[138 141 110 118 118 124  59 134 142 121 149 124 107  62 184 121 116 122
 108 121 120 122 155  91 143 123 162 100 158 121 149 131 177 152  79 172
 111]  bopa
[139 210 136 149 141 158 152 146 126 160 126 137  99 137 133 154  73 168
 149 127 145 147 113  67 116 125  26 161  96 142 128 127  67  34 148 124
 191]  Kise
[145 111 160 186 104 127  93 117 160 127 121 113 114 121 178  99  70  97
 131 129 155 169 143  66 183 128 121 144 107 130 154 134 104 122 136 172
 102]  komo
[120 117 110 118 118 124  59 134 142 121 149 124 107  94 184 121 116 122
 108 121 120 122 155 201 143 128 162 100 158 121 143 131 177 152  79 172
 111]  Buz
[138 141 110 118 118 124  59 134 142 121 149 124 107  62 184 121 116 122
 108 121 120 122 155  91 122 128 162 100 158 121 143 131 177 152  79 172
 111]  nez
q: [139 210 136 149 141 158 152 146 126 160 126 137  99 137 133 154  73 168
 149 127 145 147 113  67 116 125  26 161  96 142 128 127  67  34 148 124
 191]
Kise
diff komo: [145 111 160 186 104 127  93 117 160 127 121 113 114 121 178  99  70  97
 131 129 155 169 143  66 183 128 121 144 107 130 154 134 104 122 136 172
 101]
36, [102]
after: [146]
[126]

[109 137 152  77 111 120  89 101 130 123 111 111 114 120  81 116 157 142
 195  98 166 114 110 164 147] = negim
[169 134 100 171 112 155 166 125  79 100 154 124 134 128 160 150 134 133
  64 180 104 157 163 134 128] = Sudu
[121 178  98 137  95 159 124  90 101  81 130 122 118 154 108 111 130 172
 152 131  76 160 171 181 170] = pofot
[111 108 152 131 156 102 129 153 171 160 112 145 135 135 138 126 106 104
 161 103 156 105  98  82 104] = mune
[119 171  88 156 109 152 139 107 118  96 130 140 129 162 129 112 102 156
 130 130  43 158 170 151 157] = Luv
[117 131 118 181 158 125 158 159 163 144 127 162 143 158 167 122  80 119
 120 128  96 136 142  84 116] = koter
[123 131 151  77 103 124  92  97 113 117 118 171 113 111  82 125 171 140
 176 111 173 115 111 169 144] = sabod
[115 179 106 164 123 152 141 122 131 109 126 146 130 178 136 116 111 164
 155 120  78 157 167 160 159] = Zif
diff pofot: [121 178  98 137  95 159 124  90 101  81 131 122 118 154 108 111 130 172
 152 131  76 160 171 181 170]
10, [130]
diff mune: [111 108 153 131 156 102 129 153 171 160 112 145 135 135 138 126 106 104
 161 103 156 105  98  82 104]
2, [152]
diff mune: [111 108 152 131 156 102 129 153 171 160 112 145 135 135 138 126 106 104
 161 103 156 105  98  82 105]
24, [104]
after: [172]
[152]
diff koter: [118 131 118 181 158 125 158 159 163 144 127 162 143 158 167 122  80 119
 120 128  96 136 142  84 116]
0, [117]

[103 158  93 115 130] -> fuv
[103  29  93 206  28] -> tid
[103 158 125 200  92] -> mura
[150 160 124 136 164] -> moda
after: [124]
[136]
after: [29]
[93]

[146 130 131 147 139 136 143  88 145 133 132 132  41 141 140 131 128  78
 170 138 133 110 127] = Fonip
[ 96 123 135 142 117 123 147  84 139 161 125 201 130 121 119  70 127 159
 124 112 174 121 112] = tepab
[163 127 140 174 134 136 160  88 148 151 130 171 217 139 138 112 131  96
 155 136 109 125  98] = zuda
[165 134 153 156 141 137 152 151 143 151 131 151 138 143 132  96 129 152
 105 146 135 100 128] = zaka
[ 47 134 127  86 134 137 102 150 134  97 128  79  83 135 112 150 129 114
 120 147 153  96 140] = vogi
[108 125 192 154 129 130  90 162 159 136 128  94 157 121 121 147 129  95
 149 124 179 143 107] = vigol
[ 93 128 182 115 127 123 140 130  79  42 129  84 175 118 127 141 127 105
 144 125 169 114 152] = zavis
[ 98 129 128 112 129 131 116 108 108 121 130  78 117 123 138 148 132  81
 164 128 128 152 129] = geda
[151 130 178 104 139 128  41 137 138  77 131  79 146 134 158 114 127 142
 152 130 160 108 133] = fadez
[124 130  97 147 129 120 192 105 116 171 129 134 145 130 155 139 125 135
 126 126  53 128 154] = tav
[ 78 133 151 112 132 129 127 167 105 127 128  96  89 133 120 116 129 151
 113 131 144  86 146] = gidis
diff zavis: [ 93 128 182 115 127 123 140 130  79  42 129  84 175 118 127 142 127 105
 144 125 169 114 152]
15, [141]
diff Fonip: [146 130 131 147 139 136 143  88 145 133 132 132  41 140 140 131 128  78
 170 138 133 110 127]
13, [141]

